Here is a tiny trained network, its code and every weight. The questions are about switching its units off for an input and a target symbol, where a switched-off unit gives its printed mean instead of its output.

import numpy as np


def w(rows, s, z=0):
    codes = np.array(rows[::2]) - 128.0
    scale = np.full(codes.shape[1], s)
    scale[-1] = z or s
    return codes * scale


def norm(h):
    return h / np.sqrt((h * h).mean(-1, keepdims=True) + 1e-5)


def f(y):
    return np.maximum(y, 0)


def softmax(a):
    e = np.exp(a - a.max(-1, keepdims=True))
    return e / e.sum(-1, keepdims=True)


def log_softmax(a):
    a = a - a.max(-1, keepdims=True)
    return a - np.log(np.exp(a).sum(-1, keepdims=True))


def net(x, mask):
    ids = ['αβγδηθμξπφψω'.index(c) for c in x.split()]
    T = len(ids)
    res = E[ids] + P[:T]
    r = norm(res)
    for j in range(3):
        rows = slice(4 * j, 4 * j + 4)
        q, k, v = (r @ M[0][rows].T for M in (Q, K, V))
        z = softmax(np.where(np.tri(T) > 0, q @ k.T / 4**0.5, -1e9)) @ v
        o = O[0][rows]
        res = res + np.where(mask[j], z, o[:, -1]) @ o[:, :-1]
    y = f(norm(res) @ A[0][:, :-1].T + A[0][:, -1])
    res = res + np.where(mask[3:11], y, B[0][:, -1]) @ B[0][:, :-1]
    return log_softmax(norm(res)[-1] @ U[:, :-1].T + U[:, -1])


Q, K, V, O, A, B = {}, {}, {}, {}, {}, {}
E = w([
[185,160,248,181],'α',
[185,172,90,238],'β',
[200,125,221,153],'γ',
[142,146,199,85],'δ',
[144,117,81,232],'η',
[181,168,67,106],'θ',
[175,172,89,88],'μ',
[149,123,76,237],'ξ',
[177,171,83,91],'π',
[160,140,26,192],'φ',
[50,201,144,156],'ψ',
[174,168,44,84],'ω',
],0.016)
P = w([
[172,251,125,138],'0',
[156,216,139,132],'1',
[147,193,144,129],'2',
[143,181,146,118],'3',
[139,173,143,113],'4',
[136,167,140,107],'5',
[132,161,136,102],'6',
[129,157,129,101],'7',
[126,153,125,97],'8',
[124,149,122,92],'9',
[121,145,114,91],'10',
[121,144,111,86],'11',
[117,140,108,79],'12',
],0.015)
Q[0] = w([
[171,205,79,109],'H0',
[137,122,135,138],'H0',
[128,195,111,131],'H0',
[191,195,104,72],'H0',
[154,167,150,89],'H1',
[110,176,143,94],'H1',
[2,131,85,154],'H1',
[109,178,78,119],'H1',
[100,191,145,117],'H2',
[168,162,142,156],'H2',
[74,106,121,152],'H2',
[147,158,137,111],'H2',
],0.029)
K[0] = w([
[53,80,73,85],'H0',
[140,147,149,127],'H0',
[89,111,85,71],'H0',
[82,39,119,108],'H0',
[182,98,96,92],'H1',
[131,58,73,69],'H1',
[1,69,92,92],'H1',
[106,170,87,109],'H1',
[90,171,159,122],'H2',
[90,152,123,175],'H2',
[146,84,156,130],'H2',
[106,163,125,122],'H2',
],0.025)
V[0] = w([
[96,10,190,143],'H0',
[3,154,174,170],'H0',
[128,154,67,202],'H0',
[187,40,151,125],'H0',
[176,72,135,62],'H1',
[43,156,174,93],'H1',
[117,62,114,134],'H1',
[167,127,113,161],'H1',
[139,161,65,57],'H2',
[9,188,111,97],'H2',
[141,113,187,139],'H2',
[62,158,124,123],'H2',
],0.019)
O[0] = w([
[234,125,57,171,2],'H0',
[112,248,63,131,85],'H0',
[116,134,68,39,156],'H0',
[219,72,125,140,74],'H0',
[78,163,189,96,107],'H1',
[65,120,40,126,106],'H1',
[139,198,156,157,65],'H1',
[182,131,175,119,149],'H1',
[182,186,100,159,152],'H2',
[180,66,9,132,152],'H2',
[95,108,133,72,110],'H2',
[147,89,66,132,141],'H2',
],0.017,0.025)
A[0] = w([
[116,249,175,158,88],'N0',
[131,14,102,139,24],'N1',
[134,197,168,164,140],'N2',
[228,106,37,27,118],'N3',
[196,125,241,96,64],'N4',
[94,36,145,101,217],'N5',
[135,121,41,231,178],'N6',
[205,68,163,205,253],'N7',
],0.021,0.0036)
B[0] = w([
[100,75,193,78,149],'N0',
[194,35,190,160,167],'N1',
[102,115,177,113,143],'N2',
[4,148,64,110,171],'N3',
[96,156,65,172,220],'N4',
[181,133,126,182,255],'N5',
[110,241,143,136,152],'N6',
[175,152,82,112,153],'N7',
],0.035,0.018)
U = w([
[86,202,123,198,228],'α',
[196,247,66,245,127],'β',
[180,126,135,123,48],'γ',
[184,136,121,116,57],'δ',
[173,174,83,115,57],'η',
[162,205,145,84,2],'θ',
[188,70,158,89,117],'μ',
[173,207,157,66,33],'ξ',
[187,146,136,117,57],'π',
[22,133,220,102,230],'φ',
[101,50,78,72,23],'ψ',
[41,196,14,58,36],'ω',
],0.012,0.006)

Each question gives the input, a string of symbols that net reads in full, and the target symbol t.
The units are the heads (4 rows each of Q, K, V and O) and the neurons (one row each of A and B). Each row of codes is followed by its name. A weight is (code - 128) times the scale printed after its matrix; where a second scale follows, it is the last column's (O, A, B and U).
mask holds one flag per unit, heads first, then neurons. A switched-off unit (its flag False) gives its mean, the last column of its rows in O or B, instead of its output. The means were averaged over made-up inputs and are rounded, as every weight is.
A unit's drop is (log p(t) with every unit on - log p(t) with that unit switched off) / (log p(t) with every unit on - log p(t) with every unit switched off).
The circuit of an input: a set's keep is (log p(t) with only the set's units on - log p(t) with every unit switched off) / (log p(t) with every unit on - log p(t) with every unit switched off). Starting from all 11 units, units are removed one at a time, each time the one whose removal leaves the highest keep (on an exact tie, the one counted first), for as long as the keep stays at least 0.8.
circuit, biggest first: the units of the circuit, biggest drop first
unit that matters most: the unit with the biggest drop
top k neurons: the k neurons with the biggest drops, biggest first
heads that matter: for each layer, one digit per head in row order, 1 if its drop is at least 0.15 and else 0, layers parted by /
input θ γ η ψ θ γ δ δ γ ω θ, target μ: unit that matters most => H0
input ψ β θ γ φ γ φ φ, target ψ: heads that matter => 110
input ω π ω φ φ δ φ ψ ψ β ψ θ ω, target μ: circuit, biggest first => [N1 H2]
input β ω μ ψ φ δ μ, target ψ: heads that matter => 001
input α η ψ ω φ, target μ: heads that matter => 100
input γ γ μ θ, target φ: heads that matter => 001
input η γ ψ γ, target ω: heads that matter => 101
input π δ ω φ ψ γ φ δ, target ψ: circuit, biggest first => [H2 N3 N1]
input γ γ β γ γ δ γ γ ω, target φ: circuit, biggest first => [H2 H1]
input γ β φ β ω ω ψ, target μ: heads that matter => 101
input ψ α φ, target ω: heads that matter => 100
input γ ψ θ μ φ, target ψ: top 2 neurons => [N1 N4]
input ξ θ ψ γ γ γ ω, target μ: circuit, biggest first => [H2 N1]
input φ β γ β ξ φ γ φ δ π β γ φ, target β: unit that matters most => H0
input θ ψ δ, target ω: circuit, biggest first => [H0 H2]
input β α φ ξ ψ φ θ α γ φ η γ, target ψ: top 2 neurons => [N3 N1]
input β η φ γ α γ ξ, target φ: heads that matter => 101
input γ π γ δ φ γ δ β, target φ: circuit, biggest first => [H2 N0]
input φ δ φ γ γ δ α ω ψ, target μ: heads that matter => 001
input γ φ ψ ψ ξ ψ γ θ, target ω: circuit, biggest first => [H2 N3]
input γ γ γ ψ ω α θ α ξ γ γ δ β, target β: circuit, biggest first => [H0]
input β η μ γ φ, target φ: circuit, biggest first => [H2 H0]
input γ γ θ π α θ γ η δ γ γ β ψ, target ω: heads that matter => 110
input ψ δ π ψ γ γ φ γ γ φ γ γ γ, target β: heads that matter => 100
input ψ δ μ ω π ω φ γ, target μ: heads that matter => 001
input δ δ ψ γ φ δ θ γ γ ω μ, target μ: circuit, biggest first => [H2 N1]
input γ δ ψ ω η, target μ: top 3 neurons => [N1 N4 N3]
input ω α γ γ α φ μ ψ γ ξ, target ω: unit that matters most => H1
input δ φ ω, target φ: heads that matter => 000
